Below are the code and all the weights of a small trained network. Each question names an input and a class and asks about switching units off, where a switched-off unit gives its printed mean instead of its output.

import numpy as np


def w(rows, s, z=0):
    codes = np.array(rows[::2]) - 128.0
    scale = np.full(codes.shape[1], s)
    scale[-1] = z or s
    return codes * scale


def f(y):
    return np.maximum(y, 0)


def log_softmax(a):
    a = a - a.max(-1, keepdims=True)
    return a - np.log(np.exp(a).sum(-1, keepdims=True))


def net(x, mask):
    res = np.array(x, float).reshape(1, 3) / 4 @ E
    y = f(res @ A[0][:, :-1].T + A[0][:, -1])
    res = res + np.where(mask, y, B[0][:, -1]) @ B[0][:, :-1]
    return log_softmax(res[-1] @ U[:, :-1].T + U[:, -1])


A, B = {}, {}
E = w([
[199,152,47,138,215,96,223,94,64],'x0',
[69,191,98,88,121,91,157,11,173],'x1',
[109,84,185,70,162,44,110,59,76],'x2',
],0.012)
A[0] = w([
[47,220,123,91,123,129,126,92,204,198],'n1',
[102,147,140,110,15,155,27,108,157,177],'n2',
[187,11,206,82,116,79,141,172,87,237],'n3',
[94,170,101,102,53,69,151,3,161,211],'n4',
[230,170,76,238,161,137,235,225,131,241],'n5',
[156,125,135,40,207,70,170,66,39,255],'n6',
[183,61,78,198,95,209,2,218,57,230],'n7',
],0.0076,0.0037)
B[0] = w([
[221,191,254,122,130,91,103,15,250,206],'n1',
[150,52,227,246,156,215,210,132,177,208],'n2',
[153,79,134,186,202,144,35,90,151,206],'n3',
[196,135,238,149,114,144,3,74,41,232],'n4',
[244,50,85,125,44,155,246,142,147,253],'n5',
[3,171,121,87,203,19,98,92,23,238],'n6',
[32,122,248,178,81,28,122,249,184,243],'n7',
],0.0074,0.015)
U = w([
[59,165,134,92,194,126,43,83,50,254],'0',
[181,87,162,167,119,212,131,2,165,188],'1',
[95,88,156,153,95,215,128,204,164,113],'2',
[120,166,16,107,114,129,225,131,74,98],'3',
[145,181,58,84,64,229,131,112,214,25],'4',
],0.0085,0.0018)

Each question gives the input, the list of numbers given to net, and the class t.
The units are the neurons (one row each of A and B). Each row of codes is followed by its name. A weight is (code - 128) times the scale printed after its matrix; where a second scale follows, it is the last column's (A, B and U).
mask holds one flag per neuron, in row order. A switched-off neuron (its flag False) gives its mean, the last column of its row in B, instead of its output. The means were averaged over made-up inputs and are rounded, as every weight is.
A unit's drop is (log p(t) with every unit on - log p(t) with that unit switched off) / (log p(t) with every unit on - log p(t) with every unit switched off).
The circuit of an input: a set's keep is (log p(t) with only the set's units on - log p(t) with every unit switched off) / (log p(t) with every unit on - log p(t) with every unit switched off). Starting from all 7 units, units are removed one at a time, each time the one whose removal leaves the highest keep (on an exact tie, the one counted first), for as long as the keep stays at least 0.8.
units of the circuit, in order: the units of the circuit, biggest drop first
top k neurons: the k neurons with the biggest drops, biggest first
drop when u is switched off: that unit's drop, to one decimal
input [7,-6,-4], class 3: top 4 neurons -> n5; n2; n4; n1
input [7,-3,4], class 0: units of the circuit, in order -> n6
input [2,-1,0], class 3: units of the circuit, in order -> n4; n1; n2
input [5,-3,1], class 3: top 2 neurons -> n5; n4
input [0,-8,6], class 0: top 3 neurons -> n5; n2; n3
input [2,8,0], class 0: top 3 neurons -> n5; n6; n2
input [-2,5,4], class 0: top 2 neurons -> n5; n6
input [3,-3,-1], class 2: top 3 neurons -> n6; n7; n1
input [0,-2,-2], class 2: drop when n5 is switched off -> 0.0
input [8,3,-1], class 3: drop when n5 is switched off -> 0.5
input [-7,3,-5], class 1: drop when n1 is switched off -> 1.0
input [5,2,-4], class 3: drop when n2 is switched off -> 0.1
